[[ 17.5 -24.9  13.5  64.0]
 [-30.0   8.8 -29.7  14.3]
 [  0.3   8.6   2.2 -32.7]
 [-32.7  10.2 -32.7  14.3]
 [ -9.3  12.0  -7.2 -29.3]]
->
[[-24.9  13.5]
 [  8.8 -29.7]]

[[36.6 54.3 25.4]
 [31.8 56.7 17.2]
 [40.0 54.8 29.3]]
->
[[54.3 25.4]
 [56.7 17.2]]

[[-23.1 -55.2 -18.3   3.7]
 [ 32.5   8.3 -39.3 -18.2]
 [-60.3  23.3  16.6   4.2]]
->
[[-55.2 -18.3]
 [  8.3 -39.3]]

[[ 15.9 -55.0  22.7  22.8]
 [-15.8  44.7 -24.0 -23.9]
 [ -2.0  17.9  -5.8  -5.8]
 [  0.5   0.5   1.4   1.3]
 [ -7.2  22.1  -9.8 -10.2]]
->
[[-55.0  22.7]
 [ 44.7 -24.0]]

[[ 18.9 -45.9 -33.7 -51.7  23.5]
 [-18.8  42.7  32.3  46.5 -22.0]
 [ 11.5 -40.2 -26.6 -47.9  17.3]
 [ 22.1 -48.9 -39.8 -53.2  25.6]]
->
[[-45.9 -33.7]
 [ 42.7  32.3]]

[[-46.2  22.9 -38.0 -42.6]
 [ 36.3 -26.6  27.0  58.4]
 [-37.3  49.9  15.6   8.3]
 [ 23.2  16.3   0.8  61.4]]
->
[[ 22.9 -38.0]
 [-26.6  27.0]]

[[-24.2 -27.4 -24.7 -24.5 -25.2]
 [-37.5 -50.5 -40.2 -38.7 -41.3]
 [ 32.4  40.7  32.1  32.0  34.9]
 [-26.9 -43.9 -31.8 -28.7 -31.2]
 [-44.1 -54.5 -46.9 -45.3 -47.2]]
->
[[-27.4 -24.7]
 [-50.5 -40.2]]

[[-61.0  62.8  57.0  46.3  46.3]
 [ 44.5 -47.9 -43.0 -33.7 -33.7]
 [ 11.8 -18.7 -15.4 -10.9 -10.9]
 [ -7.3   2.4   1.3  -0.2  -0.2]]
->
[[ 62.8  57.0]
 [-47.9 -43.0]]
